Here is a tiny trained network, its code and every weight. The questions are about switching its units off for an input and a class, where a switched-off unit gives its printed mean instead of its output.

import numpy as np


def w(rows, s, z=0):
    codes = np.array(rows[::2]) - 128.0
    scale = np.full(codes.shape[1], s)
    scale[-1] = z or s
    return codes * scale


def f(y):
    return np.maximum(y, 0)


def log_softmax(a):
    a = a - a.max(-1, keepdims=True)
    return a - np.log(np.exp(a).sum(-1, keepdims=True))


def net(x, mask):
    res = np.array(x, float).reshape(1, 5) / 4 @ E
    y = f(res @ A[0][:, :-1].T + A[0][:, -1])
    res = res + np.where(mask, y, B[0][:, -1]) @ B[0][:, :-1]
    return log_softmax(res[-1] @ U[:, :-1].T + U[:, -1])


A, B = {}, {}
E = w([
[119,125,101,79,122,143,42,205,188,103],'x0',
[176,90,184,117,135,78,186,243,89,159],'x1',
[137,117,144,242,129,206,172,194,197,135],'x2',
[63,112,19,159,168,227,121,110,120,88],'x3',
[3,46,65,185,127,85,60,69,42,203],'x4',
],0.011)
A[0] = w([
[166,211,167,29,66,128,11,254,169,116,191],'neuron 1',
[78,81,168,189,96,91,143,72,55,172,80],'neuron 2',
[135,147,131,79,124,104,83,209,197,61,165],'neuron 3',
[105,108,133,127,77,91,99,59,54,155,212],'neuron 4',
[91,41,18,80,136,57,74,113,123,153,76],'neuron 5',
[171,79,107,158,75,134,105,82,126,192,3],'neuron 6',
[154,181,169,51,86,132,163,79,133,110,138],'neuron 7',
[103,120,123,134,123,210,236,213,239,109,243],'neuron 8',
],0.0089,0.0022)
B[0] = w([
[161,137,157,116,56,66,108,176,178,71,248],'neuron 1',
[102,133,181,177,194,83,194,141,148,148,216],'neuron 2',
[199,109,146,80,63,129,85,174,191,126,207],'neuron 3',
[103,100,91,100,254,95,159,113,156,130,211],'neuron 4',
[76,122,117,163,160,135,61,150,91,128,215],'neuron 5',
[112,136,124,124,132,84,141,143,175,111,160],'neuron 6',
[199,174,119,79,195,119,142,112,87,124,199],'neuron 7',
[167,100,98,179,69,155,153,115,190,89,251],'neuron 8',
],0.013,0.016)
U = w([
[94,126,138,169,180,127,190,113,121,194,39],'0',
[50,113,59,142,163,135,30,154,78,149,112],'1',
[164,125,111,254,78,214,179,113,149,129,254],'2',
[165,144,153,119,34,115,103,164,138,121,69],'3',
[178,224,132,78,156,144,181,117,86,155,193],'4',
],0.012,0.0018)

Each question gives the input, the list of numbers given to net, and the class t.
The units are the neurons (one row each of A and B). Each row of codes is followed by its name. A weight is (code - 128) times the scale printed after its matrix; where a second scale follows, it is the last column's (A, B and U).
mask holds one flag per neuron, in row order. A switched-off neuron (its flag False) gives its mean, the last column of its row in B, instead of its output. The means were averaged over made-up inputs and are rounded, as every weight is.
A unit's drop is (log p(t) with every unit on - log p(t) with that unit switched off) / (log p(t) with every unit on - log p(t) with every unit switched off).
The circuit of an input: a set's keep is (log p(t) with only the set's units on - log p(t) with every unit switched off) / (log p(t) with every unit on - log p(t) with every unit switched off). Starting from all 8 units, units are removed one at a time, each time the one whose removal leaves the highest keep (on an exact tie, the one counted first), for as long as the keep stays at least 0.8.
circuit, biggest first: the units of the circuit, biggest drop first
k most important neurons: the k neurons with the biggest drops, biggest first
drop of u: that unit's drop, to one decimal
input [-5,-8,-4,1,7], class 0: circuit, biggest first => [neuron 2]
input [2,8,4,0,3], class 2: 2 most important neurons => [neuron 1; neuron 3]
input [-2,8,-5,2,-2], class 4: 2 most important neurons => [neuron 8; neuron 3]
input [1,-5,-6,-7,4], class 1: 2 most important neurons => [neuron 5; neuron 8]
input [-4,-2,1,-1,-1], class 4: 4 most important neurons => [neuron 8; neuron 5; neuron 2; neuron 4]
input [3,8,-5,-2,3], class 1: 2 most important neurons => [neuron 5; neuron 8]
input [1,-2,-7,-7,2], class 1: circuit, biggest first => [neuron 5; neuron 4]
input [-5,-2,-1,5,-1], class 0: 2 most important neurons => [neuron 8; neuron 1]
input [-4,-4,-6,0,8], class 0: 2 most important neurons => [neuron 2; neuron 4]
input [7,4,6,6,-5], class 3: 2 most important neurons => [neuron 3; neuron 1]
input [-3,-7,4,6,6], class 1: 3 most important neurons => [neuron 5; neuron 8; neuron 7]
input [-5,-7,-6,-2,3], class 0: drop of neuron 2 => 1.0
input [-2,1,-8,-7,1], class 4: drop of neuron 7 => 0.7
input [6,-4,4,-8,6], class 1: drop of neuron 8 => 0.2
input [4,6,-8,-6,8], class 1: drop of neuron 5 => 2.6
input [-5,2,0,1,-7], class 2: circuit, biggest first => [neuron 8]
